Each row has a hidden stage along a path, written after it and counted from one end. A new block has a new path.
-216; -138; -153; -88; 31; 458; 46; 291; 261; -38; -95; -295; 96; -98; -341; 461; -146; -52; 60; -405; 179; 46; 58; 42; -214; 111; -348; 292; -105; -12; 11; 75; -65; -479; -34; -95; 170; 231; 126; 139; 252; -7; -178; -2  5
-141; -95; 81; -67; 74; 266; 19; 149; 38; -37; -37; -63; 119; -158; -125; 130; -115; -125; -84; -109; 83; -67; 31; 226; -21; 101; -207; 100; 59; 106; -3; 279; -175; -298; 119; -36; 167; 158; -27; 110; -35; -65; -88; 26  25
-200; -46; -49; -152; 92; 82; 25; 94; -155; -3; 127; 247; -15; -160; -50; -93; 177; -363; -128; -125; 16; -81; -59; 215; 201; 152; -128; 103; 320; 135; -42; 162; -73; -18; -65; 15; 104; -61; 89; -95; 31; 90; -126; 82  23
-46; 79; 185; 103; 15; -125; 95; -149; -138; -15; -15; -21; 108; 172; 156; -65; -111; 23; -131; 101; -132; 55; -183; -27; 145; -4; 24; 49; 44; -34; 94; -61; -12; 145; 117; 147; -10; -102; 104; 68; -10; -188; 136; 87  8
-72; 31; -10; 21; 48; 173; 137; 221; 107; 91; 203; -9; -117; -47; -71; 101; -134; -274; -155; -157; 122; 146; 156; 109; -17; 389; -293; 118; 133; 165; -24; -27; -63; -5; -162; 111; 259; 96; 84; 25; 161; -58; -61; 20  10
-146; -53; 21; 66; 64; 117; 79; 77; -99; 34; 101; 1; 87; -83; -26; 87; -148; -199; 22; -124; 56; -2; 48; 178; 46; 218; -241; -3; 44; 144; 50; 111; -33; -202; 10; 79; 107; 84; 138; 104; 86; -22; -80; -11  19
-176; -105; 71; 120; 69; 235; 70; 171; -168; 110; 76; 5; 88; 43; -78; 213; -145; -202; -42; -185; 78; -100; 20; 286; -42; 244; -278; 31; 128; 233; 17; 141; -81; -266; 80; -64; 206; 104; 138; 100; 104; 14; -127; 33  25
42; 8; 168; 44; 5; -90; 129; -127; -153; -105; -67; 35; 123; -55; 102; -243; -144; 161; -113; 234; -76; 12; -214; 18; 120; 45; -4; -108; 17; 93; 162; 25; -133; 106; 252; 58; -93; -151; 150; 135; -194; -165; 105; -22  19
-205; -5; -213; -167; 147; -131; -161; -10; 87; -47; -236; -15; 107; 36; 105; 13; 432; -205; -48; -168; -98; 101; 53; -31; 440; -199; 120; 262; 401; -233; -36; 33; 215; 31; -220; 255; -30; -124; -3; -55; 171; -82; -74; 10  26
115; 17; -67; -104; -71; -134; 19; 194; 3; -30; -55; 90; -92; -136; 37; -176; -124; 154; 55; 33; 53; 12; -46; -60; -211; 58; 120; -110; -241; -12; 115; 87; -127; 183; 91; -94; -42; 28; -49; -129; -138; 84; 140; 120  21
14; 92; -175; -63; -40; 26; 62; 189; 123; 56; -167; -191; -67; 89; -47; 96; -51; 177; 80; -257; 90; 33; 63; -73; -217; -17; 26; 89; -322; -140; 51; -69; -69; 92; -83; -89; 5; 56; -40; -82; 158; 86; -25; 55  11
13; -8; -57; -173; 27; -131; -42; 133; 42; -96; -14; 158; -40; -172; 80; -216; 36; -104; -2; -59; 75; -1; 20; -46; -44; 21; 111; -3; -114; -97; 58; 167; -46; 152; -25; 140; -7; 45; -233; -153; -117; 110; 37; 174  21
-55; 18; -111; -104; 47; 43; 121; 199; 1; 74; -88; -44; -33; -60; -25; 41; 117; 5; -105; -123; 79; 34; 79; 118; 61; 114; -89; 114; 81; 45; -2; 44; -116; 6; -76; -69; 88; 27; 114; -34; 91; -4; -31; -45  22
-57; -123; -67; -59; 32; 223; 117; 314; -21; -10; -97; -20; 9; -98; -165; 58; -144; 62; -47; -208; 218; -28; 31; 101; -333; 224; -157; 31; -147; 118; 87; 67; -198; -143; 101; -154; 114; 92; -5; -59; -22; 190; -112; 88  25
-32; 133; -102; 94; 19; -121; 11; 279; -120; 274; 22; 45; -184; 196; 117; 63; 51; -158; -39; -211; 35; 31; 218; 166; -45; 172; 41; 10; 70; 61; -56; -29; -22; 260; -194; 0; 189; 68; -28; -205; 209; 126; 5; 109  25
33; 69; -76; 72; 23; -70; 178; 308; -94; 239; 118; 34; -155; 58; 105; 71; -55; -46; 38; -117; 147; -18; 161; 134; -118; 292; -164; -114; -163; 165; 45; 28; -55; 99; -108; -48; 151; 169; 94; -68; 154; 91; 42; -3  19
-72; 56; 96; 58; 111; -118; 215; 121; -296; 169; 77; 139; -29; 97; 183; -79; 48; -101; -169; 25; 49; -51; 13; 205; 69; 222; -102; -61; 67; 171; 43; 42; -107; 143; 13; 15; 126; 35; 100; -105; 29; 55; 60; 57  23
60; -42; 41; -8; -158; 185; -87; 124; 144; -160; -112; -100; 12; -24; -203; 39; -367; 181; 76; -129; 20; -42; -216; -127; -390; -64; 67; 42; -316; -65; 109; 55; -173; 11; 245; -116; -15; 25; -120; 50; -100; 17; 21; 218  5
98; 173; 12; 173; -79; -90; 70; 219; -21; 221; -114; -240; -80; 129; 88; 132; -320; 224; 88; -77; 27; 70; 223; 112; -259; 83; 52; -104; -358; 5; 40; 21; -168; 119; 27; -97; 105; 211; -23; -29; 91; -29; 149; 19  20
-78; 6; -95; -103; 53; -1; 40; 210; 56; 40; -140; -101; 21; -95; 0; 84; -27; 33; -3; -111; 73; 84; 139; 69; -71; 52; -23; 78; -86; -57; 28; 114; -83; -83; -34; -26; 78; 150; -4; -80; 49; 13; 48; 30  23
100; 108; 28; -100; -4; 64; 151; 241; 159; 86; -123; -201; -65; -128; -2; 53; -75; 204; -101; 35; 100; 8; 142; 138; -58; 65; -92; 14; -191; 53; 1; 193; -287; 13; 48; -133; 126; 219; -23; 64; -37; -151; 105; -97  20
4; 62; -41; 118; 28; -96; 65; 97; -46; 134; 69; -4; -39; 112; 140; 30; -11; -99; 42; -87; 22; 17; 86; 64; 114; 156; -103; -58; 8; 75; 52; -12; 70; 101; -102; 135; 67; 23; 92; 67; 154; -58; 0; -33  17
40; 14; -64; -100; 10; 25; 175; 268; 45; 90; -154; -133; -27; -70; -10; 89; -19; 239; -53; -15; 113; 17; 57; 82; -109; 94; -87; 23; -157; 52; 61; 94; -186; -46; 56; -202; 73; 140; 120; 0; 9; -49; 98; -68  22
-65; -206; 81; 8; 16; 91; 66; 70; -120; -110; 80; 113; 166; -154; -28; 4; -230; -42; 72; -4; 80; -87; -172; 49; -100; 174; -182; -79; -97; 134; 171; 193; -28; -281; 228; -10; 3; 54; 116; 137; -124; -9; 8; 71  21
28; -6; 230; -28; -98; -43; -138; -165; 15; -325; -103; 52; 132; -97; -21; -280; -396; 125; -4; 162; -139; 11; -363; -199; -202; -183; 237; -43; -235; -151; 172; 96; -141; 157; 379; 125; -144; -95; -213; 0; -330; -60; 163; 316  5
-56; 23; -145; -56; 28; 57; -2; 265; 163; -54; -66; -39; -113; -72; -109; -1; -277; 47; 100; -76; 76; 132; -36; -201; -394; 96; -45; -100; -316; -4; 155; -89; -43; 114; 44; 6; 1; 133; -23; -183; 73; 170; 81; 187  1
13; 82; -176; -113; -48; -69; 33; 219; 129; -15; -39; 31; -191; -96; -74; -84; -79; 88; -39; 57; -31; 240; -95; -179; -127; 124; 27; 18; 31; 15; 92; -177; -39; 275; -40; -60; -3; -63; 218; -171; 55; 7; 172; 85  4
4; 48; 3; -146; -34; -60; 15; -76; -45; -160; 32; 166; -20; -211; -15; -328; -112; 38; 9; 173; -90; -11; -278; -61; 25; 9; 35; -119; -48; 48; 133; 54; -107; 182; 160; -34; -135; -171; 109; -42; -174; -15; 80; 78  13
-101; 29; 71; -220; 115; 12; 4; 11; 244; -157; -218; -192; 159; -61; 63; 68; 91; 51; -60; -25; 21; -10; -59; -103; 87; -266; 8; 208; -205; -279; 40; 232; -50; -95; 55; 190; -2; 204; -232; 45; -26; -155; 94; 91  5
-88; 3; 178; 2; 65; 39; 67; -111; -78; -157; -85; 18; 127; 94; 29; -130; -31; 0; -159; 27; -46; -70; -291; -62; 60; -89; -10; 70; -9; -33; 108; 0; -93; 124; 197; 164; -43; -102; -51; 55; -73; -48; -6; 155  4
-220; -6; 120; 23; 136; 139; 130; -68; 28; -48; -105; -214; 215; 66; -5; 188; -15; -60; -171; -42; -38; 99; -69; 52; 226; 2; -217; 234; 155; -35; 41; 2; -17; -202; 46; 184; 84; 42; 170; 183; 132; -240; -6; -35  5
20; 73; 79; 92; 40; 59; 138; 82; 38; 43; -49; -82; -50; 186; 21; 23; -71; 101; -146; 84; -33; -4; -182; -64; 22; 58; -133; -40; 14; 142; 106; -120; -80; 208; 118; 14; 42; -34; 157; 107; 89; -150; 68; -1  1
-64; 41; -2; -84; 26; 157; 69; 35; 75; -58; 154; 90; -78; -174; -107; -138; -37; -237; -175; -11; -1; 77; -49; 90; 165; 236; -199; 74; 264; 168; -4; 8; -111; 88; -55; 85; 103; -117; 130; 61; 15; -105; -94; -17  12
142; 36; -48; -7; -168; -113; 43; 38; -198; -67; -34; 184; -107; -87; -48; -342; -199; 244; 25; 119; -71; -17; -289; -53; -175; 84; 162; -192; -92; 130; 165; -99; -190; 346; 221; -223; -160; -278; 198; -91; -185; 98; 88; 95  19
27; 91; 63; 33; -27; -131; -24; -159; -137; -116; -122; 58; 51; 45; 89; -325; -29; 36; -71; -2; -96; -19; -140; -15; 106; -93; 200; -27; 3; -70; 79; -45; -102; 328; 98; 168; -125; -245; -106; -16; -112; 10; -45; 108  18
-1; 116; -31; -52; -11; -5; 68; 109; -31; 49; 143; 120; -151; -76; 3; -150; -84; -117; -13; -19; 15; -26; -39; 72; -35; 167; -79; -84; -58; 121; 34; 39; -112; 209; -32; -23; 54; -12; 42; -85; 21; 55; 6; 70  13
-137; -36; 97; -36; 66; 172; 101; -75; 16; -97; -97; -160; 210; 29; -39; 103; -68; 12; -51; -130; 27; -75; -125; 42; 62; -52; -155; 156; -108; -67; 70; 103; -75; -213; 114; 65; 13; 30; 12; 173; 37; -116; -85; 15  10
-73; 68; 86; 5; -21; 57; 57; 73; -58; -21; -13; -55; 18; 11; -38; -1; -299; 13; 8; -131; 39; -11; -46; 27; -289; 42; 3; 25; -330; -61; 65; 58; -175; 34; 108; -11; 55; 113; -126; -109; -15; 108; 38; 223  8
-109; -92; -131; 13; 2; 195; -4; 233; 68; 43; -118; -143; 47; -60; -165; 225; -137; 10; 8; -180; 52; 123; 87; 103; -89; 169; -149; 111; 131; 88; 35; 13; -42; -230; 6; -114; 122; 42; 212; 68; 122; -50; -61; -37  25
-74; 106; -179; 74; -6; -78; -262; 192; 184; 52; 53; 29; -178; 166; 26; 76; -126; -318; 186; -293; -49; 84; 96; -184; -154; -25; 124; -11; -106; -138; 10; -69; 193; 285; -208; 260; 65; 98; -241; -191; 265; 136; -5; 289  1
-7; 61; 67; -53; 50; 24; 9; -52; 83; -150; -90; 41; -20; 55; 1; -209; 22; 9; -174; 106; -92; -16; -288; -160; 108; -95; 25; -3; 81; 18; 104; -72; -77; 315; 136; 137; -68; -163; -22; 31; -46; -98; 20; 101  1
9; 60; -4; -36; 49; -128; 130; 163; -75; 77; -79; 16; -45; -25; 110; -94; -14; 80; -128; 69; 32; 103; 55; 61; -12; 138; 12; -19; 11; 48; 64; 9; -116; 154; 18; -12; 64; 26; 72; -108; -31; -17; 133; 29  23
-122; 103; 146; 83; 93; 57; 78; 8; -83; 66; 49; -10; 6; 159; 58; 49; -86; -103; -66; 51; -85; -124; -186; 62; 72; -15; -150; -74; -31; 128; 59; 52; -72; 104; 124; 48; 62; 76; 79; 51; 109; -87; 56; 78  1
-232; -83; 196; 63; 166; 12; 109; -169; -238; -88; -54; -42; 342; -10; 129; 12; -99; -107; -9; -22; -6; -86; -83; 150; 167; -14; -151; 11; -63; -18; 120; 194; -15; -294; 178; 226; -19; 71; 21; 146; -35; -67; -38; 35  20
-35; 75; 60; -26; 5; -138; 142; 11; -113; 47; 49; 51; -8; 47; 116; -32; -48; 59; -57; 141; -87; 32; -200; -23; 73; 56; -42; -9; -19; 34; 100; -7; -25; 116; 78; -49; -4; -19; 244; -24; 14; -123; 213; 52  8
-162; 40; 32; -107; 92; 91; -49; -230; 37; -135; -97; -59; 185; 39; 22; -54; 252; -196; -73; -162; -90; -155; -139; 72; 441; -231; -38; 211; 177; -136; -30; 143; 15; -26; -34; 231; -54; -147; -84; 185; 77; -157; -214; -21  13
-29; 68; -216; -147; -67; -88; 13; 105; -5; -54; -65; 91; -133; -19; -71; -159; 28; 36; -15; -144; -19; 127; -132; -164; -119; 35; 142; 106; -27; -111; 67; -192; -28; 303; -89; -54; -76; -194; 91; -244; 65; 163; 20; 170  8
189; 107; -22; 8; -133; -176; -50; 233; 32; 92; 120; 124; -214; -90; 92; -135; -232; 34; 125; 73; 1; -9; 27; 5; -188; 128; 100; -217; -230; 84; 65; 140; -96; 276; 35; -77; 44; 106; -62; -86; -88; 3; 199; 112  19
-133; 120; -50; 25; 84; -185; 64; -14; -284; 156; -6; 124; -23; 204; 185; -88; 305; -222; -128; -166; -70; -57; 18; 167; 321; 10; 69; 103; 257; -10; -51; -41; 18; 271; -174; 122; 39; -145; 59; -132; 182; 65; -74; 58  22
160; 210; -59; 3; -123; -241; 54; 41; -66; -10; -193; -37; -137; 91; 78; -302; -242; 379; 51; 48; -45; 91; -107; -179; -336; -52; 301; -156; -432; -125; 159; -196; -171; 502; 112; -98; -156; -139; -70; -241; -94; 148; 167; 177  12
-164; -45; 177; 178; 56; 320; 61; 187; -144; 174; 150; -46; 63; 85; -80; 284; -200; -318; -88; -274; 106; -177; 137; 420; -43; 258; -313; 70; 88; 253; -79; 254; -176; -274; 47; -24; 329; 221; -34; 146; 128; -19; -185; 56  24
-89; 82; -54; -59; 61; 173; 79; 208; 265; 70; 2; -230; -45; -66; -72; 209; -104; -134; -80; -205; 109; 165; 257; 80; -18; 172; -212; 193; -40; -29; -50; 59; -78; -108; -179; 107; 220; 219; -37; 42; 190; -120; -37; -24  10
-117; 36; -90; -76; 70; 72; -10; 78; 59; 14; 146; 80; -46; -122; -11; -23; 64; -322; 26; -146; 32; -21; 57; 112; 186; 133; -180; 33; 121; 73; -18; 125; 28; -10; -154; 151; 85; 29; 27; 31; 130; -12; -122; -4  15
-105; -9; -144; 25; -59; 144; 23; 29; -74; -45; -34; -10; -2; 57; -175; -12; -122; -38; 24; -293; 11; 38; -116; -23; -124; 111; -39; 109; 3; 6; 68; -188; -38; 60; -22; -45; -26; -210; 143; -37; 139; 140; -185; 101  11
